Below is a small trained network, with its code and all its weights. Each question gives an input and a class and asks what happens when units are switched off, that is, made to give their printed mean instead of their output.

import numpy as np


def w(rows, s, z=0):
    codes = np.array(rows[::2]) - 128.0
    scale = np.full(codes.shape[1], s)
    scale[-1] = z or s
    return codes * scale


def f(y):
    return np.maximum(y, 0)


def log_softmax(a):
    a = a - a.max(-1, keepdims=True)
    return a - np.log(np.exp(a).sum(-1, keepdims=True))


def net(x, mask):
    res = np.array(x, float).reshape(1, 5) / 4 @ E
    y = f(res @ A[0][:, :-1].T + A[0][:, -1])
    res = res + np.where(mask, y, B[0][:, -1]) @ B[0][:, :-1]
    return log_softmax(res[-1] @ U[:, :-1].T + U[:, -1])


A, B = {}, {}
E = w([
[69,220,148,20,32],'x0',
[104,126,83,7,255],'x1',
[162,174,8,120,82],'x2',
[218,44,107,129,66],'x3',
[17,155,23,229,4],'x4',
],0.0066)
A[0] = w([
[119,101,216,116,129,98],'N0',
[135,93,254,120,148,124],'N1',
[68,109,222,152,149,160],'N2',
[77,89,101,93,209,94],'N3',
[196,96,118,147,102,101],'N4',
[179,44,72,174,127,133],'N5',
[166,169,135,167,97,86],'N6',
[110,145,216,130,107,120],'N7',
[78,81,168,153,102,195],'N8',
[100,161,139,3,141,144],'N9',
[178,45,69,187,134,58],'N10',
[34,162,90,166,99,119],'N11',
[156,106,160,182,130,154],'N12',
[128,144,156,142,205,254],'N13',
[128,157,151,56,105,76],'N14',
[50,167,46,147,63,200],'N15',
[146,17,97,177,130,127],'N16',
],0.0094,0.0053)
B[0] = w([
[50,164,71,132,118,175],'N0',
[51,191,83,109,149,215],'N1',
[55,190,88,56,117,199],'N2',
[130,100,193,19,222,189],'N3',
[161,94,143,63,123,175],'N4',
[200,45,119,58,100,214],'N5',
[152,95,172,33,218,154],'N6',
[108,125,83,61,88,173],'N7',
[121,116,70,62,60,189],'N8',
[206,60,121,55,120,213],'N9',
[134,50,79,102,59,199],'N10',
[77,162,100,53,148,210],'N11',
[146,109,126,23,121,184],'N12',
[113,157,149,1,160,233],'N13',
[194,56,98,106,109,161],'N14',
[65,170,47,50,58,254],'N15',
[163,99,61,80,92,206],'N16',
],0.0092,0.0093)
U = w([
[15,185,66,92,38,199],'0',
[247,33,118,87,83,195],'1',
[88,135,145,80,234,95],'2',
[192,199,215,209,199,3],'3',
[23,22,213,254,238,1],'4',
],0.0099,0.0088)

Each question gives the input, the list of numbers given to net, and the class t.
The units are the neurons (one row each of A and B). Each row of codes is followed by its name. A weight is (code - 128) times the scale printed after its matrix; where a second scale follows, it is the last column's (A, B and U).
mask holds one flag per neuron, in row order. A switched-off neuron (its flag False) gives its mean, the last column of its row in B, instead of its output. The means were averaged over made-up inputs and are rounded, as every weight is.
A unit's drop is (log p(t) with every unit on - log p(t) with that unit switched off) / (log p(t) with every unit on - log p(t) with every unit switched off).
The circuit of an input: a set's keep is (log p(t) with only the set's units on - log p(t) with every unit switched off) / (log p(t) with every unit on - log p(t) with every unit switched off). Starting from the 12 units with the biggest drops (on a tie, the unit counted first), units are removed one at a time, each time the one whose removal leaves the highest keep (on an exact tie, the one counted first), for as long as the keep stays at least 0.8.
units of the circuit, in order: the units of the circuit, biggest drop first
unit that matters most: the unit with the biggest drop
k most important neurons: the k neurons with the biggest drops, biggest first
drop when u is switched off: that unit's drop, to one decimal
input [-6,-1,6,6,7], class 1: unit that matters most	N5
input [4,5,-3,-8,0], class 2: units of the circuit, in order	(N3; N9)
input [-5,-7,7,-6,-1], class 1: units of the circuit, in order	(N1; N2)
input [8,8,2,-8,-3], class 1: 2 most important neurons	(N9; N14)
input [6,2,-4,-1,-6], class 2: 3 most important neurons	(N15; N9; N1)
input [1,-1,4,-3,-3], class 1: units of the circuit, in order	(N1; N15)
input [-2,6,-7,-6,4], class 2: 2 most important neurons	(N3; N15)
input [-7,6,-1,-8,7], class 2: 2 most important neurons	(N3; N10)
input [-5,-6,-4,2,-7], class 0: 2 most important neurons	(N1; N0)
input [-6,8,6,-2,3], class 1: 3 most important neurons	(N1; N2; N5)
input [-3,-5,-3,3,-7], class 0: 4 most important neurons	(N1; N0; N9; N2)
input [0,0,-4,7,-7], class 2: 3 most important neurons	(N1; N15; N0)
input [-1,2,-4,5,-7], class 2: drop when N1 is switched off	0.2
input [4,-4,8,6,-2], class 1: drop when N1 is switched off	0.1
input [-4,6,2,-8,0], class 2: drop when N7 is switched off	0.0
input [0,-2,-6,6,-7], class 0: unit that matters most	N1
